Here is a tiny trained network, its code and every weight. The questions are about switching its units off for an input and a class, where a switched-off unit gives its printed mean instead of its output.

import numpy as np


def w(rows, s, z=0):
    codes = np.array(rows[::2]) - 128.0
    scale = np.full(codes.shape[1], s)
    scale[-1] = z or s
    return codes * scale


def norm(h):
    return h / np.sqrt((h * h).mean(-1, keepdims=True) + 1e-5)


def f(y):
    return np.maximum(y, 0)


def log_softmax(a):
    a = a - a.max(-1, keepdims=True)
    return a - np.log(np.exp(a).sum(-1, keepdims=True))


def net(x, mask):
    res = np.array(x, float).reshape(1, 8) / 4 @ E
    u = 0
    for l in range(3):
        y = f(norm(res) @ A[l][:, :-1].T + A[l][:, -1])
        res = res + np.where(mask[u : u + 5], y, B[l][:, -1]) @ B[l][:, :-1]
        u += 5
    return log_softmax(norm(res)[-1] @ U[:, :-1].T + U[:, -1])


A, B = {}, {}
E = w([
[119,129,129,124,115,123,133,134,119],'x0',
[139,120,134,133,132,138,137,130,132],'x1',
[30,92,134,156,247,136,163,85,82],'x2',
[115,125,124,122,116,112,117,115,120],'x3',
[145,133,110,142,152,152,129,133,153],'x4',
[126,128,132,125,126,122,131,131,123],'x5',
[153,167,217,13,148,205,97,93,121],'x6',
[141,93,177,88,116,101,177,74,250],'x7',
],0.013)
A[0] = w([
[108,131,196,37,255,222,157,44,83,134],'L0N0',
[198,175,152,125,143,207,67,118,30,89],'L0N1',
[151,119,123,108,119,208,185,101,167,66],'L0N2',
[81,60,151,125,192,97,175,65,172,2],'L0N3',
[106,178,215,34,97,229,89,143,153,108],'L0N4',
],0.0088,0.0058)
B[0] = w([
[135,137,172,200,48,95,68,254,186,251],'L0N0',
[122,236,64,137,2,178,184,151,54,192],'L0N1',
[151,236,218,104,191,76,179,83,93,145],'L0N2',
[80,39,160,207,158,144,192,43,144,169],'L0N3',
[226,177,171,50,198,91,144,34,127,213],'L0N4',
],0.0096,0.012)
A[1] = w([
[106,108,191,78,200,161,66,160,161,97],'L1N0',
[154,97,69,53,149,227,192,46,164,1],'L1N1',
[83,178,207,198,149,152,169,129,89,239],'L1N2',
[130,99,178,130,86,92,176,140,249,174],'L1N3',
[211,130,147,171,100,148,132,184,153,105],'L1N4',
],0.012,0.0062)
B[1] = w([
[136,217,198,10,119,105,12,92,138,153],'L1N0',
[140,123,54,166,205,86,137,249,167,134],'L1N1',
[90,1,65,122,181,187,123,127,113,245],'L1N2',
[58,205,140,22,160,78,48,32,200,251],'L1N3',
[12,58,119,200,93,87,46,150,120,204],'L1N4',
],0.0091,0.012)
A[2] = w([
[227,190,136,54,116,208,178,121,104,103],'L2N0',
[108,103,188,152,76,161,2,173,103,180],'L2N1',
[95,116,125,106,188,166,155,145,84,115],'L2N2',
[174,131,36,154,85,110,180,122,140,2],'L2N3',
[88,60,164,58,171,194,68,218,127,94],'L2N4',
],0.011,0.0051)
B[2] = w([
[200,151,53,122,111,247,107,71,33,182],'L2N0',
[140,142,120,142,84,35,206,255,118,251],'L2N1',
[168,120,126,99,204,178,167,130,142,161],'L2N2',
[152,168,171,153,50,27,239,224,144,140],'L2N3',
[120,181,49,178,135,73,192,195,118,183],'L2N4',
],0.011)
U = w([
[129,128,111,195,57,55,188,236,78,253],'0',
[51,192,179,67,138,26,72,109,253,173],'1',
[226,233,75,56,37,204,115,161,58,55],'2',
[249,205,232,24,168,143,63,32,160,93],'3',
[74,44,19,207,245,151,205,164,61,83],'4',
[43,13,130,180,212,109,207,19,199,75],'5',
],0.013,0.0044)

Each question gives the input, the list of numbers given to net, and the class t.
The units are the neurons (one row each of A and B). Each row of codes is followed by its name. A weight is (code - 128) times the scale printed after its matrix; where a second scale follows, it is the last column's (A, B and U).
mask holds one flag per neuron, layer by layer. A switched-off neuron (its flag False) gives its mean, the last column of its row in B, instead of its output. The means were averaged over made-up inputs and are rounded, as every weight is.
A unit's drop is (log p(t) with every unit on - log p(t) with that unit switched off) / (log p(t) with every unit on - log p(t) with every unit switched off).
The circuit of an input: a set's keep is (log p(t) with only the set's units on - log p(t) with every unit switched off) / (log p(t) with every unit on - log p(t) with every unit switched off). Starting from the 12 units with the biggest drops (on a tie, the unit counted first), units are removed one at a time, each time the one whose removal leaves the highest keep (on an exact tie, the one counted first), for as long as the keep stays at least 0.8.
circuit, biggest first: the units of the circuit, biggest drop first
unit that matters most: the unit with the biggest drop
top k neurons: the k neurons with the biggest drops, biggest first
top k neurons in layer l: the k neurons of layer l with the biggest drops, biggest first
drop when u is switched off: that unit's drop, to one decimal
input [-3,2,1,-6,-1,2,-7,0], class 4: top 2 neurons : [L0N0; L2N1]
input [1,-4,8,5,-2,2,6,-7], class 0: circuit, biggest first : [L0N0]
input [-3,8,1,8,5,-3,-8,5], class 5: top 2 neurons : [L0N0; L0N3]
input [0,-1,4,-3,-5,0,0,1], class 5: top 3 neurons : [L0N3; L1N2; L1N3]
input [-8,-1,8,-8,-8,-1,1,2], class 1: top 4 neurons : [L0N0; L1N3; L0N1; L1N0]
input [-8,-7,8,6,0,-8,2,-3], class 0: top 2 neurons : [L0N0; L2N1]
input [-6,-2,3,4,-7,2,-1,0], class 4: top 2 neurons : [L0N4; L1N2]
input [-2,0,-6,5,-6,-7,-3,1], class 1: top 2 neurons : [L0N1; L1N3]
input [7,-7,2,-5,7,5,-8,-2], class 4: top 3 neurons : [L0N0; L2N1; L0N1]
input [4,-7,1,6,7,1,0,7], class 5: top 2 neurons : [L0N3; L0N0]
input [-6,0,-5,8,-5,6,-7,1], class 1: top 2 neurons : [L0N1; L1N3]
input [-4,-8,3,-3,3,0,-1,7], class 5: top 2 neurons : [L0N3; L1N2]
input [5,8,2,6,4,-1,-8,-7], class 4: top 2 neurons : [L0N0; L2N1]
input [-4,1,2,-1,-6,4,-1,5], class 5: circuit, biggest first : [L0N3]
input [8,2,8,-1,-7,-3,2,0], class 0: top 2 neurons in layer 0 : [L0N0; L0N4]
input [5,2,8,0,0,4,-3,1], class 5: top 2 neurons in layer 2 : [L2N1; L2N0]
input [2,-2,4,-5,6,-3,-5,2], class 5: top 2 neurons in layer 0 : [L0N1; L0N3]
input [-5,8,-2,-7,8,-6,-7,3], class 1: top 2 neurons in layer 1 : [L1N3; L1N2]
input [-7,6,-6,-2,1,3,-7,1], class 1: top 2 neurons in layer 0 : [L0N1; L0N0]
input [-5,8,3,1,-4,3,-1,-2], class 4: unit that matters most : L1N2
input [3,-7,4,7,-1,-5,5,-3], class 0: drop when L0N0 is switched off : 1.8
input [1,4,8,-2,1,5,-8,3], class 5: drop when L2N1 is switched off : 0.2
input [-4,8,5,0,3,-2,5,-7], class 0: drop when L0N0 is switched off : 1.0
input [5,2,-2,4,-4,2,2,6], class 3: top 2 neurons in layer 0 : [L0N0; L0N4]
